Here is a tiny trained network, its code and every weight. The questions are about switching its units off for an input and a class, where a switched-off unit gives its printed mean instead of its output.

import numpy as np


def w(rows, s, z=0):
    codes = np.array(rows[::2]) - 128.0
    scale = np.full(codes.shape[1], s)
    scale[-1] = z or s
    return codes * scale


def norm(h):
    return h / np.sqrt((h * h).mean(-1, keepdims=True) + 1e-5)


def f(y):
    return y / 2 * (1 + np.tanh(0.7978845608 * (y + 0.044715 * y**3)))


def log_softmax(a):
    a = a - a.max(-1, keepdims=True)
    return a - np.log(np.exp(a).sum(-1, keepdims=True))


def net(x, mask):
    res = np.array(x, float).reshape(1, 5) / 4 @ E
    u = 0
    for l in range(4):
        y = f(norm(res) @ A[l][:, :-1].T + A[l][:, -1])
        res = res + np.where(mask[u : u + 5], y, B[l][:, -1]) @ B[l][:, :-1]
        u += 5
    return log_softmax(norm(res)[-1] @ U[:, :-1].T + U[:, -1])


A, B = {}, {}
E = w([
[152,15,116,182,165,54,59],'x0',
[42,70,229,142,68,151,155],'x1',
[88,182,84,250,142,70,231],'x2',
[192,89,156,154,132,174,220],'x3',
[89,117,84,64,183,105,123],'x4',
],0.011)
A[0] = w([
[227,98,71,125,172,92,191,99],'L0N1',
[254,195,11,125,98,92,145,159],'L0N2',
[120,199,157,122,124,152,144,1],'L0N3',
[116,146,102,119,69,166,180,67],'L0N4',
[231,200,69,175,173,54,156,104],'L0N5',
],0.0085,0.006)
B[0] = w([
[40,204,132,124,171,169,59,197],'L0N1',
[148,65,123,161,238,176,154,255],'L0N2',
[147,213,167,154,81,95,83,121],'L0N3',
[129,254,193,148,146,156,100,134],'L0N4',
[71,143,125,183,207,57,66,222],'L0N5',
],0.0086,0.0063)
A[1] = w([
[153,127,160,198,124,152,71,218],'L1N1',
[130,132,37,1,136,64,38,4],'L1N2',
[252,113,2,83,249,124,163,115],'L1N3',
[82,128,43,199,142,66,206,113],'L1N4',
[140,157,68,52,148,156,63,195],'L1N5',
],0.0093,0.0024)
B[1] = w([
[199,117,86,124,162,161,110,178],'L1N1',
[85,184,172,86,188,165,163,194],'L1N2',
[60,246,126,131,205,163,90,255],'L1N3',
[76,172,104,126,178,137,59,202],'L1N4',
[118,165,137,194,199,118,88,195],'L1N5',
],0.013,0.0082)
A[2] = w([
[90,103,156,155,88,71,143,20],'L2N1',
[140,177,129,160,79,178,254,187],'L2N2',
[158,79,123,126,126,152,62,85],'L2N3',
[65,118,107,245,164,55,195,124],'L2N4',
[61,144,100,53,136,106,49,4],'L2N5',
],0.012,0.004)
B[2] = w([
[186,125,82,100,141,164,144,136],'L2N1',
[96,107,170,152,209,65,199,181],'L2N2',
[129,125,174,114,142,31,119,158],'L2N3',
[189,192,17,55,187,205,7,254],'L2N4',
[82,191,48,120,238,178,127,216],'L2N5',
],0.013,0.0068)
A[3] = w([
[163,139,127,179,105,178,229,139],'L3N1',
[107,116,162,93,45,150,114,101],'L3N2',
[153,55,103,143,2,55,124,49],'L3N3',
[192,136,79,220,163,177,159,119],'L3N4',
[96,230,130,186,83,91,175,5],'L3N5',
],0.011,0.0027)
B[3] = w([
[38,174,225,108,170,172,138,141],'L3N1',
[151,182,70,254,107,58,141,137],'L3N2',
[169,179,48,148,44,170,78,152],'L3N3',
[103,190,141,111,146,189,56,252],'L3N4',
[59,41,169,152,36,72,237,140],'L3N5',
],0.0095,0.0043)
U = w([
[207,65,125,151,4,106,110,3],'0',
[103,109,206,131,122,96,190,239],'1',
[99,229,94,123,197,165,70,159],'2',
],0.018,0.0044)

Each question gives the input, the list of numbers given to net, and the class t.
The units are the neurons (one row each of A and B). Each row of codes is followed by its name. A weight is (code - 128) times the scale printed after its matrix; where a second scale follows, it is the last column's (A, B and U).
mask holds one flag per neuron, layer by layer. A switched-off neuron (its flag False) gives its mean, the last column of its row in B, instead of its output. The means were averaged over made-up inputs and are rounded, as every weight is.
A unit's drop is (log p(t) with every unit on - log p(t) with that unit switched off) / (log p(t) with every unit on - log p(t) with every unit switched off).
most important unit: the unit with the biggest drop
k most important neurons: the k neurons with the biggest drops, biggest first
top k neurons in layer l: the k neurons of layer l with the biggest drops, biggest first
drop of u: that unit's drop, to one decimal
input [-2,3,0,-8,-8], class 0: most important unit : L1N3
input [1,2,-4,4,4], class 1: top 2 neurons in layer 1 : [L1N3, L1N4]
input [7,7,-8,-3,-1], class 1: 2 most important neurons : [L1N3, L2N4]
input [1,4,1,8,-1], class 1: 3 most important neurons : [L0N5, L2N2, L1N5]
input [7,8,-7,-1,6], class 1: 4 most important neurons : [L1N3, L2N4, L1N4, L0N1]
input [3,2,-3,5,-7], class 0: 2 most important neurons : [L1N3, L1N2]
input [7,6,1,5,-1], class 0: top 3 neurons in layer 1 : [L1N3, L1N5, L1N2]
input [6,7,-2,-6,-1], class 1: 4 most important neurons : [L1N3, L2N4, L1N4, L2N5]
input [-6,5,6,5,-2], class 1: 2 most important neurons : [L2N2, L0N5]
input [6,7,-6,-2,4], class 1: 4 most important neurons : [L1N3, L2N4, L1N4, L0N1]
input [-1,8,-5,3,3], class 0: 3 most important neurons : [L1N3, L1N2, L2N5]
input [-8,4,0,-7,-1], class 1: 2 most important neurons : [L2N4, L3N5]
input [-4,1,3,3,-8], class 1: drop of L2N2 : 0.2
input [0,7,-1,8,2], class 1: drop of L2N4 : 0.0
